Here is a tiny trained network, its code and every weight. The questions are about switching its units off for an input and a class, where a switched-off unit gives its printed mean instead of its output.

import numpy as np


def w(rows, s, z=0):
    codes = np.array(rows[::2]) - 128.0
    scale = np.full(codes.shape[1], s)
    scale[-1] = z or s
    return codes * scale


def norm(h):
    return h / np.sqrt((h * h).mean(-1, keepdims=True) + 1e-5)


def f(y):
    return np.maximum(y, 0)


def log_softmax(a):
    a = a - a.max(-1, keepdims=True)
    return a - np.log(np.exp(a).sum(-1, keepdims=True))


def net(x, mask):
    res = np.array(x, float).reshape(1, 3) / 4 @ E
    u = 0
    for l in range(2):
        y = f(norm(res) @ A[l][:, :-1].T + A[l][:, -1])
        res = res + np.where(mask[u : u + 4], y, B[l][:, -1]) @ B[l][:, :-1]
        u += 4
    return log_softmax(norm(res)[-1] @ U[:, :-1].T + U[:, -1])


A, B = {}, {}
E = w([
[95,98,46,162,132,35,254,163,58],'x0',
[56,129,131,233,80,35,29,87,165],'x1',
[102,183,100,53,127,119,119,93,165],'x2',
],0.0066)
A[0] = w([
[155,30,63,111,235,103,236,194,146,75],'0.n0',
[186,126,143,61,130,39,228,158,94,131],'0.n1',
[50,3,94,125,157,178,53,205,18,250],'0.n2',
[209,34,163,203,115,37,108,101,88,153],'0.n3',
],0.0053,0.0024)
B[0] = w([
[147,215,85,213,172,130,2,128,88,254],'0.n0',
[144,139,226,158,250,147,132,158,199,233],'0.n1',
[177,129,150,162,103,185,185,55,104,224],'0.n2',
[215,136,167,131,138,64,151,120,113,235],'0.n3',
],0.0088,0.005)
A[1] = w([
[143,96,188,102,145,228,110,77,99,124],'1.n0',
[213,116,106,69,212,239,199,215,128,171],'1.n1',
[104,237,82,171,197,148,19,136,243,70],'1.n2',
[27,229,148,21,2,177,75,163,181,2],'1.n3',
],0.0062,0.0027)
B[1] = w([
[132,169,86,174,205,90,88,160,80,201],'1.n0',
[116,160,137,248,108,57,81,151,112,233],'1.n1',
[125,107,143,64,120,168,134,158,102,253],'1.n2',
[135,110,85,143,147,153,157,72,167,184],'1.n3',
],0.014,0.0074)
U = w([
[43,150,139,33,168,116,211,201,99,67],'0',
[100,86,196,61,47,105,71,143,170,51],'1',
[158,72,137,171,32,85,230,124,137,45],'2',
[79,106,21,63,151,232,75,70,208,74],'3',
[134,211,134,246,186,89,44,149,132,252],'4',
],0.011,0.0032)

Each question gives the input, the list of numbers given to net, and the class t.
The units are the neurons (one row each of A and B). Each row of codes is followed by its name. A weight is (code - 128) times the scale printed after its matrix; where a second scale follows, it is the last column's (A, B and U).
mask holds one flag per neuron, layer by layer. A switched-off neuron (its flag False) gives its mean, the last column of its row in B, instead of its output. The means were averaged over made-up inputs and are rounded, as every weight is.
A unit's drop is (log p(t) with every unit on - log p(t) with that unit switched off) / (log p(t) with every unit on - log p(t) with every unit switched off).
unit that matters most: the unit with the biggest drop
top k neurons: the k neurons with the biggest drops, biggest first
top k neurons in layer l: the k neurons of layer l with the biggest drops, biggest first
drop when u is switched off: that unit's drop, to one decimal
input [7,2,4], class 0: top 3 neurons -> (1.n1 1.n2 1.n0)
input [-1,4,0], class 1: top 3 neurons -> (1.n0 1.n1 0.n2)
input [-8,5,0], class 3: top 3 neurons in layer 1 -> (1.n1 1.n3 1.n2)
input [5,5,7], class 0: top neuron -> (1.n1)
input [-5,0,2], class 3: top 2 neurons in layer 0 -> (0.n1 0.n2)
input [2,2,0], class 2: top 2 neurons in layer 0 -> (0.n0 0.n1)
input [2,3,0], class 2: top 2 neurons -> (0.n0 1.n0)
input [6,7,-3], class 2: top 2 neurons in layer 1 -> (1.n0 1.n1)
input [-2,8,0], class 1: top 2 neurons in layer 0 -> (0.n0 0.n2)
input [-6,8,-4], class 1: top 2 neurons -> (1.n1 1.n0)
input [5,4,5], class 0: top 4 neurons -> (1.n1 0.n2 1.n0 0.n3)
input [6,2,4], class 0: top 2 neurons -> (1.n1 1.n2)
input [0,3,3], class 3: top 3 neurons in layer 0 -> (0.n3 0.n1 0.n0)
input [-3,7,0], class 1: top 3 neurons in layer 1 -> (1.n1 1.n0 1.n2)
input [-5,8,8], class 3: unit that matters most -> 1.n3
input [4,4,-1], class 2: top 3 neurons -> (1.n0 0.n0 1.n1)
input [5,0,6], class 0: top 3 neurons in layer 1 -> (1.n2 1.n1 1.n0)
input [7,8,4], class 2: top 2 neurons -> (0.n0 1.n0)
input [5,-8,8], class 4: drop when 1.n1 is switched off -> 0.3
input [2,3,-1], class 2: unit that matters most -> 0.n0
input [4,6,2], class 2: drop when 1.n1 is switched off -> 0.3
input [-8,8,-1], class 1: drop when 1.n2 is switched off -> 0.2
input [-7,3,-1], class 3: drop when 1.n1 is switched off -> 0.4
